Below is a small trained network, with its code and all its weights. Each question gives an input and a target symbol and asks what happens when units are switched off, that is, made to give their printed mean instead of their output.

import numpy as np


def w(rows, s, z=0):
    codes = np.array(rows[::2]) - 128.0
    scale = np.full(codes.shape[1], s)
    scale[-1] = z or s
    return codes * scale


def norm(h):
    return h / np.sqrt((h * h).mean(-1, keepdims=True) + 1e-5)


def softmax(a):
    e = np.exp(a - a.max(-1, keepdims=True))
    return e / e.sum(-1, keepdims=True)


def log_softmax(a):
    a = a - a.max(-1, keepdims=True)
    return a - np.log(np.exp(a).sum(-1, keepdims=True))


def net(x, mask):
    ids = ['αγζηθλμξπστφψω'.index(c) for c in x.split()]
    T = len(ids)
    res = E[ids] + P[:T]
    u = 0
    for l in range(3):
        r = norm(res)
        for j in range(3):
            rows = slice(3 * j, 3 * j + 3)
            q, k, v = (r @ M[l][rows].T for M in (Q, K, V))
            z = softmax(np.where(np.tri(T) > 0, q @ k.T / 3**0.5, -1e9)) @ v
            o = O[l][rows]
            res = res + np.where(mask[u + j], z, o[:, -1]) @ o[:, :-1]
        u += 3
    return log_softmax(norm(res)[-1] @ U[:, :-1].T + U[:, -1])


Q, K, V, O = {}, {}, {}, {}
E = w([
[181,119,134,143,142,150,115,106,172,78,86],'α',
[183,181,63,137,95,153,118,176,152,130,115],'γ',
[214,120,103,63,95,38,133,142,126,91,91],'ζ',
[183,163,120,76,106,123,107,64,101,128,71],'η',
[153,149,104,130,154,192,72,93,121,85,109],'θ',
[181,124,121,74,143,170,106,149,80,105,87],'λ',
[191,65,165,82,94,186,112,68,179,84,221],'μ',
[158,143,52,125,145,156,152,186,135,131,130],'ξ',
[123,159,177,126,166,99,81,123,190,139,240],'π',
[177,144,104,72,105,118,54,115,66,135,150],'σ',
[189,171,83,176,162,144,176,153,90,121,170],'τ',
[97,135,128,106,148,180,144,190,180,86,188],'φ',
[170,55,147,142,6,131,91,102,112,90,136],'ψ',
[134,169,107,193,183,139,110,212,59,79,163],'ω',
],0.015)
P = w([
[208,101,134,146,155,110,51,163,187,176,129],'0',
[255,117,39,133,145,154,47,165,149,100,119],'1',
[252,142,69,87,170,166,67,134,116,59,117],'2',
[155,166,140,103,195,171,138,99,128,91,128],'3',
[144,133,126,64,131,156,146,75,94,77,138],'4',
[89,158,148,54,123,134,153,48,62,70,150],'5',
[169,141,131,112,183,159,129,125,121,54,169],'6',
],0.0097)
Q[0] = w([
[163,113,95,140,165,125,104,169,83,121,109],'0.h1',
[215,154,124,60,128,169,109,93,135,46,164],'0.h1',
[145,143,121,96,104,177,87,119,159,133,123],'0.h1',
[85,99,166,131,106,128,127,133,168,140,254],'0.h2',
[87,95,181,98,103,143,134,90,183,158,164],'0.h2',
[134,75,166,146,94,124,119,162,159,113,184],'0.h2',
[181,147,167,117,196,176,104,101,103,68,156],'0.h3',
[175,140,121,84,96,158,115,153,149,73,188],'0.h3',
[146,138,147,85,121,90,115,112,165,139,101],'0.h3',
],0.072)
K[0] = w([
[90,185,136,135,81,80,89,81,89,134,93],'0.h1',
[3,138,170,94,164,163,187,91,112,64,209],'0.h1',
[149,123,182,134,193,117,119,121,123,96,163],'0.h1',
[160,78,212,93,135,136,65,63,142,144,91],'0.h2',
[140,120,128,40,108,127,126,76,214,132,76],'0.h2',
[138,27,166,155,22,95,122,66,124,139,138],'0.h2',
[134,140,46,64,29,118,149,146,54,91,128],'0.h3',
[108,132,172,119,151,133,183,35,23,104,122],'0.h3',
[120,125,103,177,130,211,110,153,152,140,155],'0.h3',
],0.047)
V[0] = w([
[103,77,101,77,133,239,118,162,134,51,192],'0.h1',
[169,140,125,176,166,137,39,15,121,47,147],'0.h1',
[90,174,126,87,163,58,111,129,152,132,254],'0.h1',
[33,162,172,166,177,119,29,168,113,121,23],'0.h2',
[75,57,157,104,5,110,88,117,193,129,77],'0.h2',
[104,183,77,64,174,159,137,149,218,195,67],'0.h2',
[104,44,170,38,209,83,126,176,112,115,78],'0.h3',
[175,166,135,99,129,50,218,125,224,49,94],'0.h3',
[170,204,110,22,68,119,91,88,53,94,159],'0.h3',
],0.045)
O[0] = w([
[181,113,106,5,173,178,98,124,100,127,128,209],'0.h1',
[149,64,101,141,192,58,124,68,80,90,69,216],'0.h1',
[154,91,150,176,193,146,41,140,211,126,157,146],'0.h1',
[49,113,183,107,205,134,85,220,80,140,113,70],'0.h2',
[90,98,189,125,106,201,136,144,181,29,85,26],'0.h2',
[80,199,86,78,189,101,113,132,184,73,84,123],'0.h2',
[160,191,178,185,140,176,56,139,61,122,144,109],'0.h3',
[153,171,218,95,111,95,99,44,155,173,64,141],'0.h3',
[214,157,116,95,124,23,150,180,100,52,108,254],'0.h3',
],0.026,0.086)
Q[1] = w([
[184,74,133,123,157,128,81,160,122,132,149],'1.h1',
[5,253,172,210,119,165,110,205,105,107,129],'1.h1',
[134,172,117,126,79,137,144,119,109,115,118],'1.h1',
[157,200,101,173,94,59,146,71,109,163,125],'1.h2',
[136,214,116,114,92,99,151,140,67,124,106],'1.h2',
[80,181,95,118,209,64,105,138,81,191,132],'1.h2',
[90,169,164,179,76,146,138,94,180,215,148],'1.h3',
[141,108,111,93,150,153,107,82,176,207,129],'1.h3',
[23,199,143,148,94,196,163,125,131,158,131],'1.h3',
],0.051)
K[1] = w([
[150,130,113,113,111,170,159,67,144,157,159],'1.h1',
[130,5,177,165,96,139,120,135,71,48,74],'1.h1',
[119,168,146,146,165,132,119,193,105,108,151],'1.h1',
[160,73,172,95,185,161,81,196,189,124,167],'1.h2',
[164,66,78,117,183,163,115,96,170,157,172],'1.h2',
[226,89,195,142,118,194,71,43,199,133,141],'1.h2',
[154,72,117,113,79,90,151,167,74,72,104],'1.h3',
[96,60,119,179,109,119,146,100,162,47,105],'1.h3',
[253,106,129,124,104,95,128,175,94,65,141],'1.h3',
],0.045)
V[1] = w([
[129,62,180,111,166,152,139,169,72,26,114],'1.h1',
[82,4,191,162,102,151,153,131,86,95,102],'1.h1',
[103,136,69,59,130,181,135,51,84,155,125],'1.h1',
[132,105,106,221,82,70,150,100,91,198,122],'1.h2',
[50,158,109,161,122,86,144,183,86,137,93],'1.h2',
[119,114,140,63,60,166,188,98,81,165,93],'1.h2',
[233,100,86,87,70,46,178,206,115,116,151],'1.h3',
[90,133,180,50,102,170,174,148,178,168,123],'1.h3',
[149,127,184,108,135,127,46,72,65,124,75],'1.h3',
],0.038)
O[1] = w([
[111,191,96,125,115,149,7,140,114,83,124,55],'1.h1',
[74,160,94,230,112,117,33,109,106,116,98,1],'1.h1',
[114,156,67,112,197,144,164,166,155,177,74,180],'1.h1',
[170,113,109,166,80,51,204,107,103,179,135,150],'1.h2',
[87,206,182,179,143,86,196,156,110,146,165,82],'1.h2',
[90,133,98,92,91,156,168,122,81,149,66,113],'1.h2',
[46,114,130,33,67,182,128,136,97,49,184,171],'1.h3',
[87,62,129,151,149,69,68,105,130,118,74,73],'1.h3',
[201,166,103,155,130,197,136,105,89,144,56,152],'1.h3',
],0.021,0.056)
Q[2] = w([
[74,153,92,192,132,128,80,117,142,134,122],'2.h1',
[26,218,165,193,80,141,110,92,137,184,84],'2.h1',
[131,163,130,91,97,127,137,120,150,91,111],'2.h1',
[255,78,132,114,137,84,129,132,103,85,161],'2.h2',
[68,160,145,158,122,146,140,113,143,197,127],'2.h2',
[225,102,85,75,164,121,116,110,143,124,93],'2.h2',
[180,111,101,137,157,123,152,118,160,122,89],'2.h3',
[24,133,100,169,70,166,93,84,153,153,135],'2.h3',
[22,154,161,195,128,150,103,86,138,172,85],'2.h3',
],0.059)
K[2] = w([
[226,49,145,84,123,96,158,152,111,117,120],'2.h1',
[254,104,110,102,200,66,155,172,144,127,135],'2.h1',
[92,116,172,146,186,135,85,135,175,155,162],'2.h1',
[128,85,155,193,31,172,111,145,129,115,133],'2.h2',
[133,176,148,108,188,75,114,97,145,172,136],'2.h2',
[204,61,116,135,72,91,167,125,127,126,146],'2.h2',
[176,96,134,112,120,89,135,177,88,127,128],'2.h3',
[149,121,159,173,118,113,150,69,208,126,121],'2.h3',
[122,101,114,156,59,162,159,67,188,125,149],'2.h3',
],0.047)
V[2] = w([
[153,57,150,164,174,30,101,144,188,62,161],'2.h1',
[105,67,140,185,117,69,169,35,95,178,62],'2.h1',
[184,99,134,201,91,171,98,173,34,216,199],'2.h1',
[41,132,80,154,151,24,154,211,136,114,130],'2.h2',
[44,181,3,132,172,131,47,66,142,197,108],'2.h2',
[155,195,136,70,201,132,181,79,156,185,190],'2.h2',
[193,112,154,169,96,96,100,151,78,81,137],'2.h3',
[193,204,166,151,63,221,170,100,194,90,147],'2.h3',
[157,74,99,151,76,118,163,49,202,85,114],'2.h3',
],0.051)
O[2] = w([
[144,100,58,142,69,70,143,148,38,150,196,131],'2.h1',
[148,135,198,152,9,165,164,91,108,48,110,180],'2.h1',
[163,114,13,128,149,168,216,70,202,63,103,66],'2.h1',
[111,233,99,124,222,49,156,104,159,110,135,93],'2.h2',
[196,125,171,101,159,73,137,5,67,81,223,2],'2.h2',
[193,151,184,129,71,128,111,180,181,42,222,175],'2.h2',
[113,182,113,189,144,86,100,134,63,117,130,183],'2.h3',
[152,235,62,43,108,80,76,115,150,199,145,28],'2.h3',
[75,119,73,115,127,55,62,92,222,112,75,126],'2.h3',
],0.026,0.048)
U = w([
[79,102,142,124,169,121,136,34,79,96,90,201],'α',
[116,119,142,68,89,88,181,122,185,89,162,173],'γ',
[178,198,209,166,109,143,107,70,127,144,65,92],'ζ',
[94,133,200,116,68,43,73,158,126,140,123,153],'η',
[105,100,74,172,186,119,158,159,103,1,146,74],'θ',
[143,126,168,172,170,188,175,168,49,124,189,147],'λ',
[102,90,83,124,60,165,100,157,144,149,50,151],'μ',
[147,155,149,52,164,192,133,138,176,143,177,153],'ξ',
[158,70,138,189,207,121,27,97,212,115,136,136],'π',
[124,220,105,122,107,125,122,190,59,59,141,67],'σ',
[115,99,186,114,134,69,215,115,217,199,145,82],'τ',
[149,56,114,33,98,181,33,92,113,86,163,2],'φ',
[37,141,45,167,127,110,127,175,143,144,84,191],'ψ',
[163,82,102,191,109,110,167,84,125,206,219,138],'ω',
],0.0094,0.0058)

Each question gives the input, a string of symbols that net reads in full, and the target symbol t.
The units are the heads (3 rows each of Q, K, V and O). Each row of codes is followed by its name. A weight is (code - 128) times the scale printed after its matrix; where a second scale follows, it is the last column's (O and U).
mask holds one flag per head, layer by layer. A switched-off head (its flag False) gives its mean, the last column of its rows in O, instead of its output. The means were averaged over made-up inputs and are rounded, as every weight is.
A unit's drop is (log p(t) with every unit on - log p(t) with that unit switched off) / (log p(t) with every unit on - log p(t) with every unit switched off).
The circuit of an input: a set's keep is (log p(t) with only the set's units on - log p(t) with every unit switched off) / (log p(t) with every unit on - log p(t) with every unit switched off). Starting from all 9 units, units are removed one at a time, each time the one whose removal leaves the highest keep (on an exact tie, the one counted first), for as long as the keep stays at least 0.8.
units of the circuit, in order: the units of the circuit, biggest drop first
unit that matters most: the unit with the biggest drop
which heads matter: for each layer, one digit per head in row order, 1 if its drop is at least 0.15 and else 0, layers parted by /
input γ ψ λ ω, target λ: which heads matter -> 011 / 000 / 001
input φ λ α, target π: units of the circuit, in order -> [0.h3 1.h3 0.h2 0.h1]
input γ γ η τ τ, target η: units of the circuit, in order -> [0.h2 2.h1 0.h3]
input φ φ ξ η, target ξ: which heads matter -> 100 / 100 / 000
input θ π η, target π: units of the circuit, in order -> [0.h1]
input γ θ λ, target η: units of the circuit, in order -> [2.h1 0.h2]
input ζ γ θ, target μ: which heads matter -> 111 / 000 / 010
input ξ ω π μ α π, target π: which heads matter -> 100 / 000 / 000
input γ η μ, target η: units of the circuit, in order -> [0.h2 2.h1 0.h3]
input ψ α ω ψ ζ γ, target α: which heads matter -> 111 / 100 / 010
input γ η τ ξ, target η: which heads matter -> 011 / 001 / 100
input γ ψ γ μ τ τ, target η: units of the circuit, in order -> [0.h2 2.h1 0.h3 0.h1]
input μ σ τ λ σ ψ, target μ: which heads matter -> 010 / 000 / 010
input α λ ω α η, target ζ: unit that matters most -> 0.h3
input ξ τ γ, target τ: which heads matter -> 111 / 100 / 000
input α μ λ, target ζ: units of the circuit, in order -> [0.h3 2.h1 1.h3]
input λ η λ, target ξ: units of the circuit, in order -> [2.h1 1.h3 0.h3]
input ζ ζ α η α, target μ: which heads matter -> 111 / 000 / 010
input ζ θ γ μ α, target μ: which heads matter -> 111 / 100 / 010
input τ ζ γ ζ ψ γ, target μ: units of the circuit, in order -> [0.h2 2.h2]
input λ γ φ τ ω, target ξ: unit that matters most -> 2.h1
input σ α ξ ζ, target ψ: units of the circuit, in order -> [2.h2 0.h1 0.h2]
input π φ γ ω λ ξ, target λ: which heads matter -> 010 / 000 / 001
input γ ω τ α ξ, target η: units of the circuit, in order -> [0.h2 2.h1]
input π τ α γ γ ξ τ, target ω: which heads matter -> 110 / 000 / 100
input γ λ σ λ τ ω, target λ: which heads matter -> 010 / 100 / 001
input λ ζ φ ω, target ξ: unit that matters most -> 0.h3
input η τ π τ, target ω: which heads matter -> 111 / 100 / 000
input θ τ φ, target λ: units of the circuit, in order -> [0.h2 2.h3 1.h1]
input π τ λ, target ω: units of the circuit, in order -> [0.h1 2.h1]
